Below are the code and all the weights of a small trained network. Each question names an input and a target symbol and asks about switching units off, where a switched-off unit gives its printed mean instead of its output.

import numpy as np


def w(rows, s, z=0):
    codes = np.array(rows[::2]) - 128.0
    scale = np.full(codes.shape[1], s)
    scale[-1] = z or s
    return codes * scale


def norm(h):
    return h / np.sqrt((h * h).mean(-1, keepdims=True) + 1e-5)


def f(y):
    return np.maximum(y, 0)


def softmax(a):
    e = np.exp(a - a.max(-1, keepdims=True))
    return e / e.sum(-1, keepdims=True)


def log_softmax(a):
    a = a - a.max(-1, keepdims=True)
    return a - np.log(np.exp(a).sum(-1, keepdims=True))


def net(x, mask):
    ids = ['ΛΣαβγεζημπφω'.index(c) for c in x.split()]
    T = len(ids)
    res = E[ids] + P[:T]
    r = norm(res)
    for j in range(2):
        rows = slice(2 * j, 2 * j + 2)
        q, k, v = (r @ M[0][rows].T for M in (Q, K, V))
        z = softmax(np.where(np.tri(T) > 0, q @ k.T / 2**0.5, -1e9)) @ v
        o = O[0][rows]
        res = res + np.where(mask[j], z, o[:, -1]) @ o[:, :-1]
    y = f(norm(res) @ A[0][:, :-1].T + A[0][:, -1])
    res = res + np.where(mask[2:6], y, B[0][:, -1]) @ B[0][:, :-1]
    return log_softmax(norm(res)[-1] @ U[:, :-1].T + U[:, -1])


Q, K, V, O, A, B = {}, {}, {}, {}, {}, {}
E = w([
[146,123,189,169,79,103,148],'Λ',
[92,152,196,146,181,61,89],'Σ',
[162,163,72,151,80,195,74],'α',
[98,143,125,167,102,173,60],'β',
[117,168,101,155,83,149,151],'γ',
[132,4,115,177,70,96,152],'ε',
[132,126,116,85,183,82,147],'ζ',
[156,140,67,101,84,152,116],'η',
[110,96,104,97,181,142,95],'μ',
[131,118,87,104,67,158,75],'π',
[101,136,125,137,200,126,139],'φ',
[120,112,131,77,145,104,45],'ω',
],0.017)
P = w([
[94,154,154,126,147,142,183],'0',
[194,76,85,222,151,44,73],'1',
[210,58,144,195,182,134,109],'2',
[73,117,84,165,138,32,154],'3',
[57,250,207,29,158,222,193],'4',
[147,223,255,205,181,104,100],'5',
[63,73,94,17,118,113,157],'6',
[146,51,78,210,153,67,124],'7',
],0.0095)
Q[0] = w([
[126,182,204,99,133,151,124],'h1',
[74,110,155,65,98,206,172],'h1',
[89,143,150,1,109,193,159],'h2',
[99,52,47,131,111,81,127],'h2',
],0.013)
K[0] = w([
[230,12,119,197,112,107,126],'h1',
[122,165,61,183,136,16,72],'h1',
[94,23,36,227,104,3,110],'h2',
[1,205,144,48,69,127,177],'h2',
],0.008)
V[0] = w([
[136,153,178,60,155,36,113],'h1',
[135,134,132,142,2,71,142],'h1',
[225,131,44,56,169,98,217],'h2',
[140,83,54,44,53,129,74],'h2',
],0.012)
O[0] = w([
[199,194,254,185,133,110,137,205],'h1',
[169,107,106,102,133,115,180,3],'h1',
[117,252,80,166,53,55,124,71],'h2',
[164,123,95,252,200,127,110,146],'h2',
],0.011,0.0062)
A[0] = w([
[145,52,86,35,120,128,184,125],'n1',
[188,121,95,140,53,219,112,196],'n2',
[85,132,169,187,64,129,2,252],'n3',
[144,116,233,186,93,138,180,203],'n4',
],0.0082,0.003)
B[0] = w([
[185,200,205,177,199,2,234,170],'n1',
[131,69,226,159,139,32,54,152],'n2',
[64,89,93,183,153,95,181,254],'n3',
[211,44,122,78,25,83,48,209],'n4',
],0.0088,0.0086)
U = w([
[151,106,177,71,95,149,128,80],'Λ',
[35,152,170,56,71,146,84,174],'Σ',
[173,138,201,191,175,138,78,156],'α',
[87,44,142,78,160,254,149,167],'β',
[126,132,135,128,118,146,160,5],'γ',
[132,78,112,122,83,76,214,126],'ε',
[49,145,162,173,145,85,160,70],'ζ',
[158,200,26,162,129,105,115,186],'η',
[158,121,58,148,177,219,114,148],'μ',
[157,234,134,136,70,71,109,45],'π',
[138,146,189,96,139,138,201,105],'φ',
[120,114,52,63,181,113,57,203],'ω',
],0.0098,0.0022)

Each question gives the input, a string of symbols that net reads in full, and the target symbol t.
The units are the heads (2 rows each of Q, K, V and O) and the neurons (one row each of A and B). Each row of codes is followed by its name. A weight is (code - 128) times the scale printed after its matrix; where a second scale follows, it is the last column's (O, A, B and U).
mask holds one flag per unit, heads first, then neurons. A switched-off unit (its flag False) gives its mean, the last column of its rows in O or B, instead of its output. The means were averaged over made-up inputs and are rounded, as every weight is.
A unit's drop is (log p(t) with every unit on - log p(t) with that unit switched off) / (log p(t) with every unit on - log p(t) with every unit switched off).
The circuit of an input: a set's keep is (log p(t) with only the set's units on - log p(t) with every unit switched off) / (log p(t) with every unit on - log p(t) with every unit switched off). Starting from all 6 units, units are removed one at a time, each time the one whose removal leaves the highest keep (on an exact tie, the one counted first), for as long as the keep stays at least 0.8.
circuit, biggest first: the units of the circuit, biggest drop first
which heads matter: for each layer, one digit per head in row order, 1 if its drop is at least 0.15 and else 0, layers parted by /
drop of u: that unit's drop, to one decimal
input γ ζ β, target ε: which heads matter -> 11
input ω β φ π γ, target β: circuit, biggest first -> h2
input α ω ω β, target ω: which heads matter -> 10
input φ μ ω α β, target ζ: circuit, biggest first -> n3, h2
input β β η ω β β, target η: which heads matter -> 11
input α ω ω, target ω: which heads matter -> 10
input φ ω ω ω Λ β ζ, target α: circuit, biggest first -> h2, h1
input ω ω ω α, target α: which heads matter -> 11
input ω ω β ω ω ζ φ, target α: circuit, biggest first -> h1, h2
input ω ω φ η ω β, target Σ: which heads matter -> 01
input ω β μ ω ζ μ ω ζ, target π: which heads matter -> 01
input ζ π β ω ω, target μ: circuit, biggest first -> h2, h1
input ζ ω ω, target π: which heads matter -> 01
input β φ ω φ ζ ω ζ β, target π: which heads matter -> 11
input ζ π η, target π: which heads matter -> 01
input ω π α Σ φ, target μ: which heads matter -> 11
input ε ω φ ζ ζ β ω, target ζ: circuit, biggest first -> h2, n3, n4
input ω ω ω β η, target α: circuit, biggest first -> h2
input π ω γ, target μ: circuit, biggest first -> h2, h1
input β β γ φ π, target β: which heads matter -> 01
input Σ η ω π φ, target η: circuit, biggest first -> h2
input γ ε φ η Λ, target ε: which heads matter -> 10
input α η φ β ω ω, target Σ: which heads matter -> 01
input π α ω, target μ: drop of h2 -> 0.8
input β φ φ, target β: drop of h2 -> 0.5
input η ζ π, target η: drop of h1 -> 0.1
input ω φ φ π, target α: drop of h1 -> 0.5
